Here is a tiny trained network, its code and every weight. The questions are about switching its units off for an input and a class, where a switched-off unit gives its printed mean instead of its output.

import numpy as np


def w(rows, s, z=0):
    codes = np.array(rows[::2]) - 128.0
    scale = np.full(codes.shape[1], s)
    scale[-1] = z or s
    return codes * scale


def norm(h):
    return h / np.sqrt((h * h).mean(-1, keepdims=True) + 1e-5)


def f(y):
    return np.maximum(y, 0)


def log_softmax(a):
    a = a - a.max(-1, keepdims=True)
    return a - np.log(np.exp(a).sum(-1, keepdims=True))


def net(x, mask):
    res = np.array(x, float).reshape(1, 4) / 4 @ E
    u = 0
    for l in range(4):
        y = f(norm(res) @ A[l][:, :-1].T + A[l][:, -1])
        res = res + np.where(mask[u : u + 5], y, B[l][:, -1]) @ B[l][:, :-1]
        u += 5
    return log_softmax(norm(res)[-1] @ U[:, :-1].T + U[:, -1])


A, B = {}, {}
E = w([
[221,180,154,167,116,8],'x0',
[80,140,192,195,171,112],'x1',
[129,127,129,129,128,129],'x2',
[88,100,188,3,199,107],'x3',
],0.012)
A[0] = w([
[37,137,249,254,204,128,142],'0.n0',
[32,21,119,76,203,189,58],'0.n1',
[30,84,109,241,107,172,11],'0.n2',
[123,97,240,11,146,96,135],'0.n3',
[25,108,57,207,59,210,32],'0.n4',
],0.008,0.011)
B[0] = w([
[60,213,122,157,191,124,254],'0.n0',
[115,111,149,137,102,204,205],'0.n1',
[60,249,57,69,140,171,148],'0.n2',
[185,120,151,54,182,150,248],'0.n3',
[109,93,23,102,196,121,172],'0.n4',
],0.014,0.0075)
A[1] = w([
[121,17,6,131,59,146,1],'1.n0',
[188,122,118,162,79,62,84],'1.n1',
[6,26,106,111,119,184,79],'1.n2',
[134,35,120,103,66,149,25],'1.n3',
[175,18,138,128,109,199,13],'1.n4',
],0.012,0.0089)
B[1] = w([
[218,9,48,207,195,110,203],'1.n0',
[51,79,148,90,75,110,213],'1.n1',
[203,152,131,130,172,26,255],'1.n2',
[92,60,98,159,88,189,144],'1.n3',
[129,4,97,44,80,223,161],'1.n4',
],0.014,0.0052)
A[2] = w([
[124,162,168,191,73,97,50],'2.n0',
[96,72,100,138,73,107,2],'2.n1',
[103,165,237,134,182,155,127],'2.n2',
[79,96,130,81,173,254,89],'2.n3',
[218,83,134,81,32,147,147],'2.n4',
],0.015,0.0092)
B[2] = w([
[174,76,159,185,134,169,169],'2.n0',
[158,152,8,222,34,154,145],'2.n1',
[181,21,106,147,143,51,254],'2.n2',
[13,118,122,197,69,178,236],'2.n3',
[75,211,135,34,126,130,244],'2.n4',
],0.015,0.0089)
A[3] = w([
[163,168,83,115,52,90,18],'3.n0',
[98,120,52,208,122,202,68],'3.n1',
[118,134,132,246,176,112,109],'3.n2',
[108,144,96,126,6,101,4],'3.n3',
[92,120,123,20,170,129,137],'3.n4',
],0.013)
B[3] = w([
[69,188,49,176,44,46,148],'3.n0',
[129,166,149,107,215,75,183],'3.n1',
[161,136,147,89,40,204,244],'3.n2',
[43,126,2,220,54,47,158],'3.n3',
[174,182,123,157,64,119,254],'3.n4',
],0.018,0.008)
U = w([
[229,44,2,110,204,148,202],'0',
[102,190,30,181,19,47,82],'1',
[51,125,94,18,59,220,157],'2',
[225,230,206,7,67,39,3],'3',
[54,246,37,192,227,212,16],'4',
[241,177,199,243,48,168,180],'5',
[39,30,213,185,208,190,159],'6',
[219,48,218,145,225,23,215],'7',
],0.023,0.0051)

Each question gives the input, the list of numbers given to net, and the class t.
The units are the neurons (one row each of A and B). Each row of codes is followed by its name. A weight is (code - 128) times the scale printed after its matrix; where a second scale follows, it is the last column's (A, B and U).
mask holds one flag per neuron, layer by layer. A switched-off neuron (its flag False) gives its mean, the last column of its row in B, instead of its output. The means were averaged over made-up inputs and are rounded, as every weight is.
A unit's drop is (log p(t) with every unit on - log p(t) with that unit switched off) / (log p(t) with every unit on - log p(t) with every unit switched off).
The circuit of an input: a set's keep is (log p(t) with only the set's units on - log p(t) with every unit switched off) / (log p(t) with every unit on - log p(t) with every unit switched off). Starting from the 12 units with the biggest drops (on a tie, the unit counted first), units are removed one at a time, each time the one whose removal leaves the highest keep (on an exact tie, the one counted first), for as long as the keep stays at least 0.8.
circuit, biggest first: the units of the circuit, biggest drop first
most important unit: the unit with the biggest drop
top k neurons: the k neurons with the biggest drops, biggest first
drop of u: that unit's drop, to one decimal
input [8,7,-7,5], class 7: circuit, biggest first	[2.n2]
input [0,0,0,-7], class 0: top 4 neurons	[0.n0; 0.n4; 1.n0; 2.n3]
input [6,5,4,1], class 7: top 3 neurons	[2.n2; 2.n3; 3.n4]
input [-4,1,5,8], class 6: top 2 neurons	[2.n3; 2.n4]
input [1,6,1,-1], class 5: top 2 neurons	[3.n2; 2.n4]
input [1,0,-7,3], class 3: top 3 neurons	[0.n3; 0.n0; 3.n4]
input [4,4,2,0], class 5: top 2 neurons	[3.n2; 0.n3]
input [-5,-1,-6,-2], class 0: top 2 neurons	[1.n2; 0.n0]
input [1,6,1,8], class 7: top 3 neurons	[2.n2; 0.n3; 1.n4]
input [-7,1,-7,7], class 6: top 3 neurons	[2.n3; 2.n4; 3.n2]
input [1,-5,-8,2], class 3: top 3 neurons	[0.n1; 0.n0; 3.n4]
input [2,6,-3,-1], class 5: top 2 neurons	[3.n2; 0.n3]
input [-8,-2,-2,0], class 0: top 2 neurons	[1.n0; 1.n2]
input [-2,-5,5,0], class 0: most important unit	0.n3
input [8,1,6,-8], class 5: top 2 neurons	[2.n0; 1.n4]
input [0,5,7,0], class 4: top 2 neurons	[0.n0; 3.n4]
input [1,2,7,1], class 7: drop of 2.n2	0.6
input [3,1,-5,-8], class 5: drop of 3.n2	0.0
input [2,-1,6,1], class 3: drop of 0.n0	1.6
input [-4,-8,1,-8], class 0: drop of 1.n0	0.3
input [7,2,-6,-6], class 5: most important unit	2.n0
